[[144 111 136 108 153 141]
 [138 116 136 114 145 132]
 [125 126 122 132 126 123]
 [119 131 124 126 131 132]
 [118 132 124 125 131 133]
 [135 123 128 138 122 115]
 [111 135 122 120 135 140]
 [127 127 126 131 126 124]
 [128 126 125 132 126 122]
 [141 119 129 142 119 109]]
|
[[141 119 129 142 119 109]
 [144 111 136 108 153 141]
 [138 116 136 114 145 132]
 [125 126 122 132 126 123]
 [119 131 124 126 131 132]
 [118 132 124 125 131 133]
 [135 123 128 138 122 115]
 [111 135 122 120 135 140]
 [127 127 126 131 126 124]
 [128 126 125 132 126 122]]

[[138 125 117 125 115 111]
 [133 133 123 121 121 117]
 [121 109 125 127 132 127]
 [113 125 137 126 144 145]
 [125 130 126 118 127 118]
 [141 146 130 134 119 125]
 [142 152 136 145 120 133]
 [133 153 142 139 128 133]
 [115 135 142 128 142 139]
 [123 136 140 136 137 143]
 [109 124 133 116 145 139]
 [122 136 139 134 138 148]]
|
[[122 136 139 134 138 148]
 [138 125 117 125 115 111]
 [133 133 123 121 121 117]
 [121 109 125 127 132 127]
 [113 125 137 126 144 145]
 [125 130 126 118 127 118]
 [141 146 130 134 119 125]
 [142 152 136 145 120 133]
 [133 153 142 139 128 133]
 [115 135 142 128 142 139]
 [123 136 140 136 137 143]
 [109 124 133 116 145 139]]

[[153 153 130 126 133 115 123 140 143 131]
 [144 110  98 113 125 127 134 126 126 134]]
|
[[144 110  98 113 125 127 134 126 126 134]
 [153 153 130 126 133 115 123 140 143 131]]

[[119 144 106 126 123 115]
 [131 125 132 129 129 116]]
|
[[131 125 132 129 129 116]
 [119 144 106 126 123 115]]

[[124 128 132 128 127 101 127 128 128]
 [127 128 131 126 129 129 126 128 130]]
|
[[127 128 131 126 129 129 126 128 130]
 [124 128 132 128 127 101 127 128 128]]

[[129 110 122 145 136 119 121 124 142 135 115 132 122 121 145 100]
 [130 101 117 143 146 127 115 123 124 126 121 132 113 130 133 106]
 [128 148 156 116 115 138 137 134 119 130 138 122 135 135 119 146]]
|
[[128 148 156 116 115 138 137 134 119 130 138 122 135 135 119 146]
 [129 110 122 145 136 119 121 124 142 135 115 132 122 121 145 100]
 [130 101 117 143 146 127 115 123 124 126 121 132 113 130 133 106]]
---
[[128 139 114 132 131 130 122]
 [129 133 109 135 130 130 120]
 [129 126 113 134 128 132 124]
 [128 137 113 127 128 147 130]
 [130 133 102 138 130 131 118]
 [130 123 105 136 128 136 122]]
|
[[130 122 128 139 114 132 131]
 [130 120 129 133 109 135 130]
 [132 124 129 126 113 134 128]
 [147 130 128 137 113 127 128]
 [131 118 130 133 102 138 130]
 [136 122 130 123 105 136 128]]

[[134 123 127 116 135 102 133 123 138 123 127 128]
 [138 129 127 130 128 122 121 134 138 125 127 120]
 [137 125 131 115 125 131 117 136 126 124 126 136]
 [137 129 126 132 127 115 116 131 139 127 130 117]
 [141 134 132 131 113 140 135 113 131 134 131 116]
 [140 135 124 123 128 141 127 118 121 138 129 121]
 [136 123 132 114 131 138 123 141 122 135 129 136]]
|
[[127 128 134 123 127 116 135 102 133 123 138 123]
 [127 120 138 129 127 130 128 122 121 134 138 125]
 [126 136 137 125 131 115 125 131 117 136 126 124]
 [130 117 137 129 126 132 127 115 116 131 139 127]
 [131 116 141 134 132 131 113 140 135 113 131 134]
 [129 121 140 135 124 123 128 141 127 118 121 138]
 [129 136 136 123 132 114 131 138 123 141 122 135]]

[[143 126 123 129 128]
 [106 127 129 130 129]]
|
[[129 128 143 126 123]
 [130 129 106 127 129]]

[[119 127 112 112 120 121 139]
 [121 115 137 124 129 133 105]
 [133 119 152 133 134 126 133]
 [121 126 119 137 151 131 117]
 [116 109 122 118 147 126 129]
 [112 124 138 133 138 142 144]
 [136 110 135 121 135 124 118]
 [141 133 110 134 143 118 127]
 [120 151 128 139 116 123 140]
 [139 140 145 147 127 123 121]
 [131 143 126 131 109 135 129]
 [148 126 124 128 135 115 138]]
|
[[121 139 119 127 112 112 120]
 [133 105 121 115 137 124 129]
 [126 133 133 119 152 133 134]
 [131 117 121 126 119 137 151]
 [126 129 116 109 122 118 147]
 [142 144 112 124 138 133 138]
 [124 118 136 110 135 121 135]
 [118 127 141 133 110 134 143]
 [123 140 120 151 128 139 116]
 [123 121 139 140 145 147 127]
 [135 129 131 143 126 131 109]
 [115 138 148 126 124 128 135]]

[[137 113 141 111 154 149 127 132 154 130 138]
 [147 115 149 131 147 157 100 118 148 131 116]]
|
[[130 138 137 113 141 111 154 149 127 132 154]
 [131 116 147 115 149 131 147 157 100 118 148]]

[[140 119 124 139 126 127 114 108]
 [109 140 138 112 125 127 106 118]
 [123 127 145 121 130 113 128 133]
 [129 116 133 124 145 132 137 132]
 [116 134 143 119 125 112 123 132]
 [140 118 128 138 123 133 106 109]
 [118 138 140 111 130 121 114 127]
 [135 127 121 139 116 131 112 107]
 [146 119 129 143 120 124 109 110]
 [125 114 129 116 148 135 138 126]
 [114 142 145 115 120 114 114 126]
 [146 117 125 140 125 126 112 110]]
|
[[114 108 140 119 124 139 126 127]
 [106 118 109 140 138 112 125 127]
 [128 133 123 127 145 121 130 113]
 [137 132 129 116 133 124 145 132]
 [123 132 116 134 143 119 125 112]
 [106 109 140 118 128 138 123 133]
 [114 127 118 138 140 111 130 121]
 [112 107 135 127 121 139 116 131]
 [109 110 146 119 129 143 120 124]
 [138 126 125 114 129 116 148 135]
 [114 126 114 142 145 115 120 114]
 [112 110 146 117 125 140 125 126]]

[[121 137 123 131 126 129 131 127 135 122 122 130 130 139 133]
 [128 140 132 116 129 125 125 119 126 135 124 127 106 133 110]
 [131 133 131 104 123 125 119 116 126 138 123 123 109 122 115]
 [129 118 127 145 131 132 135 133 124 131 138 131 141 130 135]
 [132 123 128 103 118 125 113 114 130 136 123 122 128 112 128]
 [125 132 132 132 129 124 119 117 136 127 129 131 143 120 123]]
|
[[139 133 121 137 123 131 126 129 131 127 135 122 122 130 130]
 [133 110 128 140 132 116 129 125 125 119 126 135 124 127 106]
 [122 115 131 133 131 104 123 125 119 116 126 138 123 123 109]
 [130 135 129 118 127 145 131 132 135 133 124 131 138 131 141]
 [112 128 132 123 128 103 118 125 113 114 130 136 123 122 128]
 [120 123 125 132 132 132 129 124 119 117 136 127 129 131 143]]

[[142 133 108 134 131]
 [144 133 106 132 128]
 [132 136 117 141 141]
 [138 134 112 137 135]
 [128 137 121 145 146]
 [127 137 121 145 147]
 [145 132 105 131 127]
 [141 134 109 135 132]
 [131 136 118 142 143]]
|
[[134 131 142 133 108]
 [132 128 144 133 106]
 [141 141 132 136 117]
 [137 135 138 134 112]
 [145 146 128 137 121]
 [145 147 127 137 121]
 [131 127 145 132 105]
 [135 132 141 134 109]
 [142 143 131 136 118]]

[[129 128 126]
 [132 128 130]
 [136 133 131]
 [133 133 133]
 [133 120 120]
 [139 132 153]
 [127 125 137]
 [137 131 123]]
|
[[128 126 129]
 [128 130 132]
 [133 131 136]
 [133 133 133]
 [120 120 133]
 [132 153 139]
 [125 137 127]
 [131 123 137]]
